Below are the code and all the weights of a small trained network. Each question names an input and a class and asks about switching units off, where a switched-off unit gives its printed mean instead of its output.

import numpy as np


def w(rows, s, z=0):
    codes = np.array(rows[::2]) - 128.0
    scale = np.full(codes.shape[1], s)
    scale[-1] = z or s
    return codes * scale


def norm(h):
    return h / np.sqrt((h * h).mean(-1, keepdims=True) + 1e-5)


def f(y):
    return np.maximum(y, 0)


def log_softmax(a):
    a = a - a.max(-1, keepdims=True)
    return a - np.log(np.exp(a).sum(-1, keepdims=True))


def net(x, mask):
    res = np.array(x, float).reshape(1, 7) / 4 @ E
    u = 0
    for l in range(4):
        y = f(norm(res) @ A[l][:, :-1].T + A[l][:, -1])
        res = res + np.where(mask[u : u + 7], y, B[l][:, -1]) @ B[l][:, :-1]
        u += 7
    return log_softmax(norm(res)[-1] @ U[:, :-1].T + U[:, -1])


A, B = {}, {}
E = w([
[130,126,128,130],'x0',
[199,151,128,91],'x1',
[128,128,128,128],'x2',
[126,128,127,130],'x3',
[93,207,126,127],'x4',
[158,107,2,165],'x5',
[130,130,129,128],'x6',
],0.0042)
A[0] = w([
[180,63,104,130,2],'0.n0',
[253,93,150,98,58],'0.n1',
[220,69,148,65,75],'0.n2',
[51,183,136,210,101],'0.n3',
[169,141,71,235,206],'0.n4',
[130,4,248,78,101],'0.n5',
[150,18,183,74,76],'0.n6',
],0.0048,0.002)
B[0] = w([
[153,91,164,156,157],'0.n0',
[118,121,128,60,190],'0.n1',
[117,117,141,61,189],'0.n2',
[60,124,145,95,199],'0.n3',
[125,89,96,112,232],'0.n4',
[102,121,3,123,253],'0.n5',
[81,169,74,135,198],'0.n6',
],0.0076,0.0031)
A[1] = w([
[119,158,224,13,137],'1.n0',
[150,179,74,107,3],'1.n1',
[218,188,254,115,18],'1.n2',
[115,149,69,187,90],'1.n3',
[169,177,101,33,127],'1.n4',
[209,128,71,197,141],'1.n5',
[179,41,126,135,88],'1.n6',
],0.0057,0.0033)
B[1] = w([
[129,169,175,195,254],'1.n0',
[141,134,99,38,142],'1.n1',
[231,116,193,253,156],'1.n2',
[67,99,74,107,183],'1.n3',
[219,145,105,144,243],'1.n4',
[101,184,214,50,193],'1.n5',
[198,107,224,133,169],'1.n6',
],0.0057,0.003)
A[2] = w([
[169,2,110,170,113],'2.n0',
[69,59,44,187,113],'2.n1',
[155,170,124,9,27],'2.n2',
[122,124,111,82,160],'2.n3',
[56,77,173,189,76],'2.n4',
[113,73,125,73,4],'2.n5',
[209,116,187,87,125],'2.n6',
],0.0064,0.0028)
B[2] = w([
[193,209,229,187,188],'2.n0',
[156,94,149,253,254],'2.n1',
[191,197,57,77,187],'2.n2',
[67,102,80,80,198],'2.n3',
[178,147,118,45,177],'2.n4',
[137,183,155,151,144],'2.n5',
[67,83,109,189,193],'2.n6',
],0.0061,0.0039)
A[3] = w([
[122,89,72,75,51],'3.n0',
[240,38,147,63,56],'3.n1',
[126,81,77,7,94],'3.n2',
[171,12,218,192,92],'3.n3',
[209,43,87,148,116],'3.n4',
[254,74,124,92,72],'3.n5',
[84,148,143,178,2],'3.n6',
],0.0047,0.0055)
B[3] = w([
[150,253,104,154,144],'3.n0',
[89,2,189,85,190],'3.n1',
[167,195,199,113,222],'3.n2',
[198,246,154,134,209],'3.n3',
[104,135,199,131,251],'3.n4',
[67,19,129,89,212],'3.n5',
[37,88,172,215,128],'3.n6',
],0.0057,0.0017)
U = w([
[58,83,53,225,180],'0',
[233,189,230,243,186],'1',
[202,212,57,50,177],'2',
[255,23,217,55,3],'3',
[67,212,182,123,98],'4',
],0.0075,0.004)

Each question gives the input, the list of numbers given to net, and the class t.
The units are the neurons (one row each of A and B). Each row of codes is followed by its name. A weight is (code - 128) times the scale printed after its matrix; where a second scale follows, it is the last column's (A, B and U).
mask holds one flag per neuron, layer by layer. A switched-off neuron (its flag False) gives its mean, the last column of its row in B, instead of its output. The means were averaged over made-up inputs and are rounded, as every weight is.
A unit's drop is (log p(t) with every unit on - log p(t) with that unit switched off) / (log p(t) with every unit on - log p(t) with every unit switched off).
The circuit of an input: a set's keep is (log p(t) with only the set's units on - log p(t) with every unit switched off) / (log p(t) with every unit on - log p(t) with every unit switched off). Starting from the 12 units with the biggest drops (on a tie, the unit counted first), units are removed one at a time, each time the one whose removal leaves the highest keep (on an exact tie, the one counted first), for as long as the keep stays at least 0.8.
units of the circuit, in order: the units of the circuit, biggest drop first
unit that matters most: the unit with the biggest drop
k most important neurons: the k neurons with the biggest drops, biggest first
k most important neurons of layer l: the k neurons of layer l with the biggest drops, biggest first
drop when u is switched off: that unit's drop, to one decimal
input [-2,-4,2,-1,-1,6,3], class 1: units of the circuit, in order => [0.n5 2.n0]
input [-2,6,8,-7,-3,-8,8], class 2: units of the circuit, in order => [0.n5 2.n2]
input [-5,6,0,-5,0,-7,-3], class 2: units of the circuit, in order => [0.n5 2.n2]
input [-3,2,-6,8,0,5,-6], class 3: unit that matters most => 0.n4
input [-8,-6,-6,2,-2,-7,2], class 0: units of the circuit, in order => [0.n5 1.n5]
input [7,0,7,3,-5,-2,-3], class 0: 2 most important neurons => [0.n5 0.n6]
input [2,0,-5,-7,3,1,1], class 0: units of the circuit, in order => [1.n5 2.n0 2.n2]
input [1,0,-1,7,-1,5,-6], class 1: 2 most important neurons => [0.n4 2.n0]
input [3,4,-1,-4,-6,0,1], class 2: 3 most important neurons of layer 0 => [0.n6 0.n1 0.n5]
input [-6,1,8,-3,-2,-8,-7], class 2: units of the circuit, in order => [0.n5 2.n2]
input [-7,1,-3,6,-2,-6,-3], class 2: 2 most important neurons => [0.n5 1.n0]
input [0,-1,-1,-8,-8,0,5], class 0: 3 most important neurons => [0.n5 0.n6 2.n1]
input [2,7,3,2,0,-7,-4], class 2: 2 most important neurons => [0.n5 2.n1]
input [2,-2,4,-5,0,-6,0], class 0: unit that matters most => 0.n5
input [8,1,-7,-2,-5,5,3], class 3: 2 most important neurons of layer 0 => [0.n1 0.n2]
input [-5,-6,6,4,0,6,2], class 1: 2 most important neurons of layer 0 => [0.n5 0.n6]
input [0,1,8,-5,0,5,1], class 3: 2 most important neurons => [0.n4 1.n5]
input [-8,3,8,-4,2,0,1], class 1: 2 most important neurons => [0.n5 0.n6]
input [4,-1,8,1,-6,3,3], class 1: 2 most important neurons => [2.n0 3.n3]
input [6,-2,-8,0,-7,3,-4], class 1: unit that matters most => 2.n0
input [-1,-3,0,-3,0,-2,5], class 0: 2 most important neurons => [0.n5 2.n1]
input [-2,1,6,-7,-6,-4,5], class 2: 2 most important neurons => [0.n2 0.n1]
input [1,-5,-7,-8,-7,-5,4], class 0: 2 most important neurons => [0.n5 0.n6]
input [-7,-7,4,-8,-2,6,-7], class 1: 2 most important neurons => [0.n5 2.n0]
input [-1,8,1,0,-6,-8,1], class 2: drop when 0.n5 is switched off => 1.0
input [7,2,8,-5,-4,-6,4], class 2: drop when 0.n5 is switched off => 0.8
input [-2,6,8,0,-7,-7,4], class 2: drop when 0.n5 is switched off => 0.3
